Below is a small trained network, with its code and all its weights. Each question gives an input and a class and asks what happens when units are switched off, that is, made to give their printed mean instead of their output.

import numpy as np


def w(rows, s, z=0):
    codes = np.array(rows[::2]) - 128.0
    scale = np.full(codes.shape[1], s)
    scale[-1] = z or s
    return codes * scale


def norm(h):
    return h / np.sqrt((h * h).mean(-1, keepdims=True) + 1e-5)


def f(y):
    return y / 2 * (1 + np.tanh(0.7978845608 * (y + 0.044715 * y**3)))


def log_softmax(a):
    a = a - a.max(-1, keepdims=True)
    return a - np.log(np.exp(a).sum(-1, keepdims=True))


def net(x, mask):
    res = np.array(x, float).reshape(1, 6) / 4 @ E
    u = 0
    for l in range(3):
        y = f(norm(res) @ A[l][:, :-1].T + A[l][:, -1])
        res = res + np.where(mask[u : u + 3], y, B[l][:, -1]) @ B[l][:, :-1]
        u += 3
    return log_softmax(norm(res)[-1] @ U[:, :-1].T + U[:, -1])


A, B = {}, {}
E = w([
[121,135,93,97,97,118,123,168,90,189,67,113],'x0',
[120,80,88,161,127,91,158,3,159,44,186,121],'x1',
[144,4,113,208,118,81,32,80,144,34,133,150],'x2',
[115,151,255,156,60,65,76,204,154,146,66,144],'x3',
[168,100,183,99,119,138,95,127,126,123,95,142],'x4',
[104,123,192,188,116,33,161,93,196,116,111,151],'x5',
],0.0087)
A[0] = w([
[140,90,254,153,118,70,102,101,182,85,118,137,3],'0.n0',
[124,107,194,143,109,72,62,190,142,144,81,123,27],'0.n1',
[115,184,181,141,113,49,214,106,167,149,98,125,64],'0.n2',
],0.024,0.0041)
B[0] = w([
[135,104,247,143,131,156,100,84,179,41,178,18,252],'0.n0',
[171,123,150,172,89,103,101,129,78,171,57,190,250],'0.n1',
[46,119,76,113,174,57,146,161,137,188,191,193,222],'0.n2',
],0.013,0.022)
A[1] = w([
[137,224,177,79,141,171,158,212,100,220,98,141,90],'1.n0',
[147,219,157,106,102,153,160,202,144,128,93,123,40],'1.n1',
[77,255,134,150,29,136,160,190,164,99,117,102,2],'1.n2',
],0.019,0.0031)
B[1] = w([
[155,212,107,58,137,205,116,199,143,42,175,2,246],'1.n0',
[78,120,77,124,14,192,60,131,135,204,113,96,157],'1.n1',
[175,132,160,64,142,131,117,93,154,54,121,197,135],'1.n2',
],0.0094,0.014)
A[2] = w([
[145,20,5,154,130,139,92,43,113,42,137,111,239],'2.n0',
[122,61,44,145,101,123,132,66,157,123,69,202,91],'2.n1',
[178,116,157,119,111,127,113,165,80,122,12,194,2],'2.n2',
],0.023,0.0017)
B[2] = w([
[238,124,8,103,180,178,254,31,122,115,33,195,252],'2.n0',
[174,120,104,199,148,176,250,50,148,99,167,146,165],'2.n1',
[173,124,65,138,95,200,132,181,26,233,36,179,182],'2.n2',
],0.0086,0.024)
U = w([
[145,206,88,29,114,208,132,201,129,106,144,63,21],'0',
[186,119,147,181,2,121,47,175,51,230,30,179,66],'1',
[40,146,67,95,146,33,176,181,148,223,205,193,147],'2',
[220,106,39,124,155,160,237,27,145,103,106,163,249],'3',
[138,43,244,184,96,77,81,51,202,66,171,71,157],'4',
],0.0081,0.0017)

Each question gives the input, the list of numbers given to net, and the class t.
The units are the neurons (one row each of A and B). Each row of codes is followed by its name. A weight is (code - 128) times the scale printed after its matrix; where a second scale follows, it is the last column's (A, B and U).
mask holds one flag per neuron, layer by layer. A switched-off neuron (its flag False) gives its mean, the last column of its row in B, instead of its output. The means were averaged over made-up inputs and are rounded, as every weight is.
A unit's drop is (log p(t) with every unit on - log p(t) with that unit switched off) / (log p(t) with every unit on - log p(t) with every unit switched off).
The circuit of an input: a set's keep is (log p(t) with only the set's units on - log p(t) with every unit switched off) / (log p(t) with every unit on - log p(t) with every unit switched off). Starting from all 9 units, units are removed one at a time, each time the one whose removal leaves the highest keep (on an exact tie, the one counted first), for as long as the keep stays at least 0.8.
circuit, biggest first: the units of the circuit, biggest drop first
k most important neurons: the k neurons with the biggest drops, biggest first
drop when u is switched off: that unit's drop, to one decimal
input [-7,-6,-4,-3,4,2], class 0: circuit, biggest first : 0.n0; 1.n0
input [6,-6,-2,1,-8,-7], class 0: circuit, biggest first : 1.n0
input [-7,-1,-4,5,-3,-3], class 2: circuit, biggest first : 0.n2; 2.n0
input [-1,0,-4,2,-1,-4], class 0: 2 most important neurons : 0.n0; 1.n0
input [-3,5,-8,3,4,-5], class 0: 2 most important neurons : 0.n0; 1.n0
input [0,3,3,5,4,-7], class 1: 3 most important neurons : 0.n1; 2.n2; 1.n0
input [7,2,3,2,-8,4], class 2: 2 most important neurons : 0.n2; 2.n0
input [-1,1,-8,5,-2,-1], class 2: drop when 0.n2 is switched off : 0.9
input [-3,4,4,-5,2,8], class 4: drop when 0.n0 is switched off : 1.3
input [-2,-4,-5,4,-4,7], class 2: drop when 0.n2 is switched off : 1.5
input [-1,-6,5,1,3,1], class 1: 2 most important neurons : 0.n1; 2.n2
